Below are the code and all the weights of a small trained network. Each question names an input and a class and asks about switching units off, where a switched-off unit gives its printed mean instead of its output.

import numpy as np


def w(rows, s, z=0):
    codes = np.array(rows[::2]) - 128.0
    scale = np.full(codes.shape[1], s)
    scale[-1] = z or s
    return codes * scale


def norm(h):
    return h / np.sqrt((h * h).mean(-1, keepdims=True) + 1e-5)


def f(y):
    return np.maximum(y, 0)


def log_softmax(a):
    a = a - a.max(-1, keepdims=True)
    return a - np.log(np.exp(a).sum(-1, keepdims=True))


def net(x, mask):
    res = np.array(x, float).reshape(1, 8) / 4 @ E
    u = 0
    for l in range(3):
        y = f(norm(res) @ A[l][:, :-1].T + A[l][:, -1])
        res = res + np.where(mask[u : u + 3], y, B[l][:, -1]) @ B[l][:, :-1]
        u += 3
    return log_softmax(norm(res)[-1] @ U[:, :-1].T + U[:, -1])


A, B = {}, {}
E = w([
[136,156,121,117,193,171,105,66,130,94],'x0',
[70,159,167,223,31,181,143,83,67,78],'x1',
[148,70,78,189,128,126,38,83,87,200],'x2',
[126,231,137,151,156,127,159,124,90,251],'x3',
[174,196,174,145,64,43,84,55,180,119],'x4',
[126,126,121,128,133,126,133,122,135,132],'x5',
[188,33,248,200,188,110,192,82,170,149],'x6',
[122,125,116,127,126,124,124,130,144,137],'x7',
],0.0019)
A[0] = w([
[163,99,136,62,171,159,78,157,193,164,182],'L0N0',
[235,237,169,132,23,1,60,23,223,108,2],'L0N1',
[114,246,28,38,92,210,28,123,128,85,28],'L0N2',
],0.003,0.0033)
B[0] = w([
[110,153,185,161,60,191,114,118,96,78,225],'L0N0',
[86,44,43,96,192,252,207,211,43,151,252],'L0N1',
[179,64,161,237,99,56,160,228,174,153,234],'L0N2',
],0.005,0.0025)
A[1] = w([
[212,98,138,1,198,123,48,205,216,201,19],'L1N0',
[145,34,58,181,118,113,21,76,76,219,2],'L1N1',
[142,75,126,156,35,89,161,225,131,184,221],'L1N2',
],0.0035,0.00094)
B[1] = w([
[62,150,156,253,21,205,139,73,74,101,155],'L1N0',
[107,191,180,56,124,128,230,183,180,55,203],'L1N1',
[143,153,130,96,208,170,79,53,114,83,252],'L1N2',
],0.0052,0.0046)
A[2] = w([
[138,215,142,161,150,120,143,155,94,255,51],'L2N0',
[150,147,174,97,161,180,125,102,125,43,250],'L2N1',
[125,189,47,127,77,117,50,235,109,108,2],'L2N2',
],0.0042,0.0012)
B[2] = w([
[138,26,56,79,86,81,35,140,169,14,157],'L2N0',
[136,181,62,113,126,68,80,123,117,213,254],'L2N1',
[175,58,253,173,170,108,215,72,153,218,158],'L2N2',
],0.005,0.007)
U = w([
[114,56,98,117,184,223,187,202,63,159,145],'0',
[221,56,245,219,182,77,169,126,196,175,127],'1',
[148,171,102,106,166,121,85,80,105,136,211],'2',
[150,157,102,117,147,126,111,118,110,130,254],'3',
[87,175,167,208,1,186,109,107,86,120,75],'4',
[140,37,85,85,81,76,73,160,175,54,69],'5',
[119,219,148,50,113,78,203,186,181,128,64],'6',
[134,142,102,116,158,117,108,111,114,163,59],'7',
],0.0065,0.0032)

Each question gives the input, the list of numbers given to net, and the class t.
The units are the neurons (one row each of A and B). Each row of codes is followed by its name. A weight is (code - 128) times the scale printed after its matrix; where a second scale follows, it is the last column's (A, B and U).
mask holds one flag per neuron, layer by layer. A switched-off neuron (its flag False) gives its mean, the last column of its row in B, instead of its output. The means were averaged over made-up inputs and are rounded, as every weight is.
A unit's drop is (log p(t) with every unit on - log p(t) with that unit switched off) / (log p(t) with every unit on - log p(t) with every unit switched off).
The circuit of an input: a set's keep is (log p(t) with only the set's units on - log p(t) with every unit switched off) / (log p(t) with every unit on - log p(t) with every unit switched off). Starting from all 9 units, units are removed one at a time, each time the one whose removal leaves the highest keep (on an exact tie, the one counted first), for as long as the keep stays at least 0.8.
circuit, biggest first: the units of the circuit, biggest drop first
top k neurons: the k neurons with the biggest drops, biggest first
top k neurons in layer l: the k neurons of layer l with the biggest drops, biggest first
input [7,3,8,-3,-1,-2,6,7], class 6: top 3 neurons -> L1N1, L0N2, L1N2
input [-2,-7,8,-7,2,6,-4,2], class 6: circuit, biggest first -> L1N1
input [-7,0,4,-3,-6,7,-3,0], class 2: circuit, biggest first -> L1N2, L0N1
input [0,-6,8,3,7,-5,-6,-4], class 6: top 3 neurons -> L1N1, L1N2, L0N0
input [-5,5,-2,8,6,6,-4,-4], class 5: circuit, biggest first -> L2N0, L0N0
input [-5,-6,6,2,-4,3,-8,3], class 1: circuit, biggest first -> L2N2, L0N1
input [-8,-7,0,5,1,-3,6,0], class 2: circuit, biggest first -> L1N2, L2N2
input [5,7,8,0,1,-1,1,-3], class 6: top 2 neurons in layer 1 -> L1N1, L1N2
input [-6,2,-5,8,4,6,2,-1], class 5: top 2 neurons -> L2N0, L1N1
input [3,1,7,6,6,1,4,-6], class 6: top 2 neurons in layer 0 -> L0N0, L0N2
input [1,-5,7,2,7,-4,-6,-6], class 0: top 3 neurons -> L0N1, L2N2, L1N0
input [3,2,-2,-4,-5,-8,0,-2], class 3: circuit, biggest first -> L0N1, L2N1
input [-8,7,-2,-4,4,7,-3,-5], class 2: top 2 neurons -> L1N2, L0N0
input [-8,3,7,-4,1,-3,6,8], class 2: top 2 neurons -> L1N2, L0N2
input [-2,1,6,8,-3,-3,2,4], class 5: top 2 neurons in layer 2 -> L2N0, L2N1
input [0,-2,-3,0,5,5,-7,-5], class 1: circuit, biggest first -> L2N2, L0N2
input [0,0,-3,8,6,4,5,-1], class 5: circuit, biggest first -> L2N0, L1N1
input [4,2,2,8,-3,-1,2,-6], class 5: top 2 neurons -> L2N0, L1N2
input [3,5,8,-3,-5,-7,-6,2], class 6: top 3 neurons -> L1N1, L0N1, L0N0
input [-7,0,4,-3,-2,-3,0,-5], class 2: top 3 neurons -> L1N2, L2N1, L0N1
input [6,-6,8,-6,8,-4,4,0], class 0: top 4 neurons -> L0N1, L1N2, L2N0, L1N0
input [-8,0,-2,4,-2,3,-2,2], class 2: top 3 neurons -> L1N2, L0N1, L1N1
input [3,-7,2,2,7,7,-7,5], class 0: circuit, biggest first -> L0N1, L2N1
